Here is a tiny trained network, its code and every weight. The questions are about switching its units off for an input and a target symbol, where a switched-off unit gives its printed mean instead of its output.

import numpy as np


def w(rows, s, z=0):
    codes = np.array(rows[::2]) - 128.0
    scale = np.full(codes.shape[1], s)
    scale[-1] = z or s
    return codes * scale


def f(y):
    return y / 2 * (1 + np.tanh(0.7978845608 * (y + 0.044715 * y**3)))


def softmax(a):
    e = np.exp(a - a.max(-1, keepdims=True))
    return e / e.sum(-1, keepdims=True)


def log_softmax(a):
    a = a - a.max(-1, keepdims=True)
    return a - np.log(np.exp(a).sum(-1, keepdims=True))


def net(x, mask):
    ids = ['ΓΘαβεηλστ'.index(c) for c in x.split()]
    T = len(ids)
    res = E[ids] + P[:T]
    r = res
    for j in range(3):
        rows = slice(3 * j, 3 * j + 3)
        q, k, v = (r @ M[0][rows].T for M in (Q, K, V))
        z = softmax(np.where(np.tri(T) > 0, q @ k.T / 3**0.5, -1e9)) @ v
        o = O[0][rows]
        res = res + np.where(mask[j], z, o[:, -1]) @ o[:, :-1]
    y = f(res @ A[0][:, :-1].T + A[0][:, -1])
    res = res + np.where(mask[3:7], y, B[0][:, -1]) @ B[0][:, :-1]
    return log_softmax(res[-1] @ U[:, :-1].T + U[:, -1])


Q, K, V, O, A, B = {}, {}, {}, {}, {}, {}
E = w([
[26,120,36,242],'Γ',
[106,112,247,165],'Θ',
[53,140,99,104],'α',
[117,69,181,177],'β',
[148,32,134,211],'ε',
[223,114,58,139],'η',
[104,158,130,92],'λ',
[177,225,118,132],'σ',
[92,230,169,82],'τ',
],0.011)
P = w([
[99,109,245,131],'0',
[148,149,144,201],'1',
[143,148,177,177],'2',
[139,102,95,112],'3',
[144,121,103,151],'4',
[156,156,149,136],'5',
[152,124,118,125],'6',
[150,145,114,154],'7',
[161,141,142,126],'8',
[135,155,159,76],'9',
[137,128,144,138],'10',
[119,167,159,175],'11',
],0.011)
Q[0] = w([
[97,143,38,40],'h0',
[139,138,72,176],'h0',
[107,68,150,161],'h0',
[165,41,42,71],'h1',
[109,6,155,125],'h1',
[77,73,148,46],'h1',
[114,176,32,37],'h2',
[129,38,122,60],'h2',
[85,140,46,100],'h2',
],0.013)
K[0] = w([
[164,175,9,192],'h0',
[157,96,132,173],'h0',
[74,177,181,132],'h0',
[120,174,100,217],'h1',
[121,64,146,209],'h1',
[56,160,164,176],'h1',
[129,233,75,158],'h2',
[159,116,143,197],'h2',
[162,217,120,158],'h2',
],0.015)
V[0] = w([
[200,158,171,105],'h0',
[66,214,135,54],'h0',
[20,73,146,96],'h0',
[130,103,112,168],'h1',
[119,86,145,107],'h1',
[132,58,19,87],'h1',
[31,126,47,222],'h2',
[51,7,230,73],'h2',
[73,213,118,49],'h2',
],0.012)
O[0] = w([
[132,93,231,128,148],'h0',
[242,158,123,186,105],'h0',
[172,211,13,83,89],'h0',
[124,199,200,113,115],'h1',
[143,120,102,70,86],'h1',
[98,94,173,40,2],'h1',
[72,216,1,126,128],'h2',
[67,104,174,11,67],'h2',
[180,20,26,92,127],'h2',
],0.0098,0.0074)
A[0] = w([
[155,153,100,68,112],'n0',
[134,24,87,147,232],'n1',
[254,199,135,135,105],'n2',
[124,135,166,27,3],'n3',
],0.01,0.0034)
B[0] = w([
[93,5,128,125,128],'n0',
[216,156,117,55,208],'n1',
[88,114,31,114,254],'n2',
[55,18,115,90,154],'n3',
],0.012,0.0089)
U = w([
[104,205,133,125,227],'Γ',
[114,102,102,106,99],'Θ',
[169,144,87,60,163],'α',
[94,90,85,113,5],'β',
[80,111,111,134,131],'ε',
[110,35,99,254,154],'η',
[103,144,110,132,111],'λ',
[112,165,195,194,100],'σ',
[87,181,68,139,90],'τ',
],0.0069,0.0025)

Each question gives the input, a string of symbols that net reads in full, and the target symbol t.
The units are the heads (3 rows each of Q, K, V and O) and the neurons (one row each of A and B). Each row of codes is followed by its name. A weight is (code - 128) times the scale printed after its matrix; where a second scale follows, it is the last column's (O, A, B and U).
mask holds one flag per unit, heads first, then neurons. A switched-off unit (its flag False) gives its mean, the last column of its rows in O or B, instead of its output. The means were averaged over made-up inputs and are rounded, as every weight is.
A unit's drop is (log p(t) with every unit on - log p(t) with that unit switched off) / (log p(t) with every unit on - log p(t) with every unit switched off).
The circuit of an input: a set's keep is (log p(t) with only the set's units on - log p(t) with every unit switched off) / (log p(t) with every unit on - log p(t) with every unit switched off). Starting from all 7 units, units are removed one at a time, each time the one whose removal leaves the highest keep (on an exact tie, the one counted first), for as long as the keep stays at least 0.8.
units of the circuit, in order: the units of the circuit, biggest drop first
unit that matters most: the unit with the biggest drop
heads that matter: for each layer, one digit per head in row order, 1 if its drop is at least 0.15 and else 0, layers parted by /
input η σ σ, target σ: heads that matter : 101
input Γ Γ Γ λ Γ, target τ: heads that matter : 101
input β Γ Γ ε β, target β: units of the circuit, in order : h2, n3, h1
input σ σ σ ε ε, target σ: units of the circuit, in order : h2, n2
input τ β σ Γ ε ε, target τ: unit that matters most : h0
input σ α Γ α β σ τ σ σ τ σ η, target α: units of the circuit, in order : n1, h2
input σ ε Γ σ Γ σ τ β β, target σ: units of the circuit, in order : h2, n2
input σ σ σ τ, target η: units of the circuit, in order : h2, h0
input σ ε σ σ σ, target η: heads that matter : 001
input ε Γ β β, target ε: units of the circuit, in order : h2, n3, h0
input τ ε σ σ β, target τ: units of the circuit, in order : h0, n2, h2
input Θ Γ Θ η σ σ, target σ: units of the circuit, in order : h0, h1, n2, n1
input Γ σ η, target τ: heads that matter : 001
input Γ ε Θ, target Γ: units of the circuit, in order : h2
input ε τ Γ Γ Γ, target τ: units of the circuit, in order : h0, h2
input τ λ Γ, target α: units of the circuit, in order : h2, n1
input τ σ σ σ β, target τ: heads that matter : 100
input τ τ Γ τ ε σ, target α: heads that matter : 011
input τ σ η, target α: heads that matter : 001
input σ τ ε Γ Γ λ, target τ: heads that matter : 101
input β σ ε Θ, target β: heads that matter : 101
input σ σ Γ Γ σ ε, target σ: heads that matter : 001
